Below is a small trained network, with its code and all its weights. Each question gives an input and a class and asks what happens when units are switched off, that is, made to give their printed mean instead of their output.

import numpy as np


def w(rows, s, z=0):
    codes = np.array(rows[::2]) - 128.0
    scale = np.full(codes.shape[1], s)
    scale[-1] = z or s
    return codes * scale


def norm(h):
    return h / np.sqrt((h * h).mean(-1, keepdims=True) + 1e-5)


def f(y):
    return y / 2 * (1 + np.tanh(0.7978845608 * (y + 0.044715 * y**3)))


def log_softmax(a):
    a = a - a.max(-1, keepdims=True)
    return a - np.log(np.exp(a).sum(-1, keepdims=True))


def net(x, mask):
    res = np.array(x, float).reshape(1, 3) / 4 @ E
    u = 0
    for l in range(3):
        y = f(norm(res) @ A[l][:, :-1].T + A[l][:, -1])
        res = res + np.where(mask[u : u + 10], y, B[l][:, -1]) @ B[l][:, :-1]
        u += 10
    return log_softmax(norm(res)[-1] @ U[:, :-1].T + U[:, -1])


A, B = {}, {}
E = w([
[255,71,143,114,149,133,201,192,65],'x0',
[113,145,184,164,84,103,162,88,45],'x1',
[116,51,54,151,139,194,170,66,86],'x2',
],0.0052)
A[0] = w([
[160,121,172,28,162,98,129,214,100,3],'L0N0',
[108,64,51,71,214,225,115,151,160,108],'L0N1',
[91,143,84,170,138,156,94,66,158,20],'L0N2',
[96,153,68,70,220,190,72,130,205,34],'L0N3',
[174,43,117,152,139,177,205,134,96,77],'L0N4',
[155,169,196,119,153,97,133,216,156,95],'L0N5',
[100,139,205,162,99,151,151,92,62,9],'L0N6',
[178,162,175,88,181,91,161,236,122,47],'L0N7',
[155,252,116,83,73,112,96,176,178,131],'L0N8',
[210,143,175,84,135,117,135,233,138,15],'L0N9',
],0.005,0.0024)
B[0] = w([
[176,183,122,121,128,81,105,78,158,195],'L0N0',
[116,59,50,102,127,77,210,178,120,226],'L0N1',
[239,151,147,155,115,57,167,159,129,168],'L0N2',
[154,158,66,171,213,56,255,237,121,208],'L0N3',
[109,91,228,100,120,122,31,166,126,252],'L0N4',
[208,95,150,125,4,166,199,112,122,215],'L0N5',
[138,221,39,137,127,198,126,115,90,170],'L0N6',
[236,155,135,141,114,61,168,106,167,238],'L0N7',
[122,33,151,162,93,158,165,192,109,225],'L0N8',
[222,216,103,120,151,71,134,40,186,236],'L0N9',
],0.0043,0.0033)
A[1] = w([
[42,142,136,212,26,84,240,156,81,129],'L1N0',
[207,78,126,110,138,171,113,121,88,88],'L1N1',
[84,103,154,94,95,130,59,189,100,85],'L1N2',
[87,178,3,78,214,135,102,156,220,90],'L1N3',
[168,170,84,137,146,133,111,129,216,119],'L1N4',
[155,15,39,95,176,141,158,124,116,106],'L1N5',
[79,159,118,115,137,168,141,33,75,2],'L1N6',
[126,50,183,77,200,55,136,209,172,180],'L1N7',
[107,49,95,157,135,214,86,112,195,134],'L1N8',
[110,122,155,141,147,104,137,25,30,144],'L1N9',
],0.0049,0.0025)
B[1] = w([
[95,180,131,151,141,159,52,124,203,243],'L1N0',
[103,89,186,147,114,134,139,142,109,182],'L1N1',
[154,111,181,124,141,163,166,126,125,123],'L1N2',
[150,127,131,215,148,118,184,175,23,195],'L1N3',
[142,102,154,139,154,123,181,53,41,166],'L1N4',
[42,127,127,37,107,169,150,142,212,226],'L1N5',
[213,191,57,142,102,75,141,127,133,156],'L1N6',
[73,202,91,154,122,146,93,5,63,255],'L1N7',
[121,86,125,119,118,3,100,81,149,140],'L1N8',
[176,196,81,86,169,215,109,169,93,216],'L1N9',
],0.0051,0.0034)
A[2] = w([
[166,99,185,151,164,63,155,155,157,113],'L2N0',
[169,19,149,71,97,135,147,183,198,53],'L2N1',
[100,150,120,233,128,58,106,116,126,1],'L2N2',
[127,47,62,104,143,108,164,143,101,101],'L2N3',
[193,111,87,100,118,79,153,143,180,44],'L2N4',
[77,115,91,187,156,82,171,122,157,70],'L2N5',
[155,224,132,132,91,118,93,96,92,50],'L2N6',
[253,129,150,117,119,47,140,98,145,61],'L2N7',
[53,67,127,47,66,138,101,75,158,36],'L2N8',
[104,125,222,119,92,122,108,137,205,96],'L2N9',
],0.007,0.0021)
B[2] = w([
[104,168,40,149,87,156,110,57,127,173],'L2N0',
[118,245,116,149,141,107,26,57,144,180],'L2N1',
[210,128,201,114,137,127,84,108,42,174],'L2N2',
[148,53,134,87,153,119,144,128,230,183],'L2N3',
[97,121,106,152,59,164,190,128,91,177],'L2N4',
[135,149,172,177,85,105,100,203,83,179],'L2N5',
[102,98,23,124,132,158,145,89,207,219],'L2N6',
[119,85,161,157,5,94,232,23,115,253],'L2N7',
[253,104,130,61,224,130,111,32,185,163],'L2N8',
[111,55,171,81,120,86,131,154,159,152],'L2N9',
],0.0059,0.0052)
U = w([
[156,48,115,1,248,155,104,67,207,139],'0',
[108,153,153,82,163,111,148,147,127,2],'1',
[105,198,187,232,154,60,74,211,49,134],'2',
[172,102,201,77,148,229,130,170,14,123],'3',
[165,138,138,140,14,90,234,32,143,186],'4',
[97,233,12,152,141,207,56,80,161,159],'5',
[63,142,249,90,105,91,40,154,246,126],'6',
[81,61,41,150,187,58,245,239,163,140],'7',
],0.011,0.0051)

Each question gives the input, the list of numbers given to net, and the class t.
The units are the neurons (one row each of A and B). Each row of codes is followed by its name. A weight is (code - 128) times the scale printed after its matrix; where a second scale follows, it is the last column's (A, B and U).
mask holds one flag per neuron, layer by layer. A switched-off neuron (its flag False) gives its mean, the last column of its row in B, instead of its output. The means were averaged over made-up inputs and are rounded, as every weight is.
A unit's drop is (log p(t) with every unit on - log p(t) with that unit switched off) / (log p(t) with every unit on - log p(t) with every unit switched off).
The circuit of an input: a set's keep is (log p(t) with only the set's units on - log p(t) with every unit switched off) / (log p(t) with every unit on - log p(t) with every unit switched off). Starting from the 12 units with the biggest drops (on a tie, the unit counted first), units are removed one at a time, each time the one whose removal leaves the highest keep (on an exact tie, the one counted first), for as long as the keep stays at least 0.8.
units of the circuit, in order: the units of the circuit, biggest drop first
k most important neurons: the k neurons with the biggest drops, biggest first
k most important neurons of layer l: the k neurons of layer l with the biggest drops, biggest first
drop of u: that unit's drop, to one decimal
input [0,-7,8], class 7: units of the circuit, in order : [L0N1]
input [0,-2,5], class 0: units of the circuit, in order : [L2N8, L1N5]
input [-8,7,-5], class 6: 2 most important neurons : [L2N9, L1N7]
input [0,-5,8], class 0: 4 most important neurons : [L1N5, L2N8, L0N4, L2N3]
input [-5,7,-3], class 5: 2 most important neurons : [L0N6, L0N4]
input [-4,1,3], class 5: 4 most important neurons of layer 1 : [L1N9, L1N0, L1N1, L1N6]
input [3,8,3], class 5: 2 most important neurons of layer 0 : [L0N6, L0N8]
input [-6,-2,-4], class 2: 2 most important neurons of layer 0 : [L0N3, L0N4]
input [0,-6,5], class 7: 2 most important neurons : [L0N3, L1N3]
input [-2,0,-1], class 6: 3 most important neurons of layer 1 : [L1N0, L1N3, L1N9]
input [-3,-8,-6], class 2: 2 most important neurons : [L1N7, L0N3]
input [5,1,2], class 3: 3 most important neurons : [L0N4, L0N2, L1N7]
input [-8,6,-5], class 6: 2 most important neurons : [L2N9, L1N7]
input [3,-7,1], class 7: most important neuron : [L0N3]
input [1,1,4], class 0: drop of L1N7 : 0.0
input [1,-7,2], class 7: drop of L0N3 : 0.1
input [3,-8,3], class 7: drop of L0N3 : 0.8
input [-5,-1,7], class 7: drop of L1N3 : 0.2
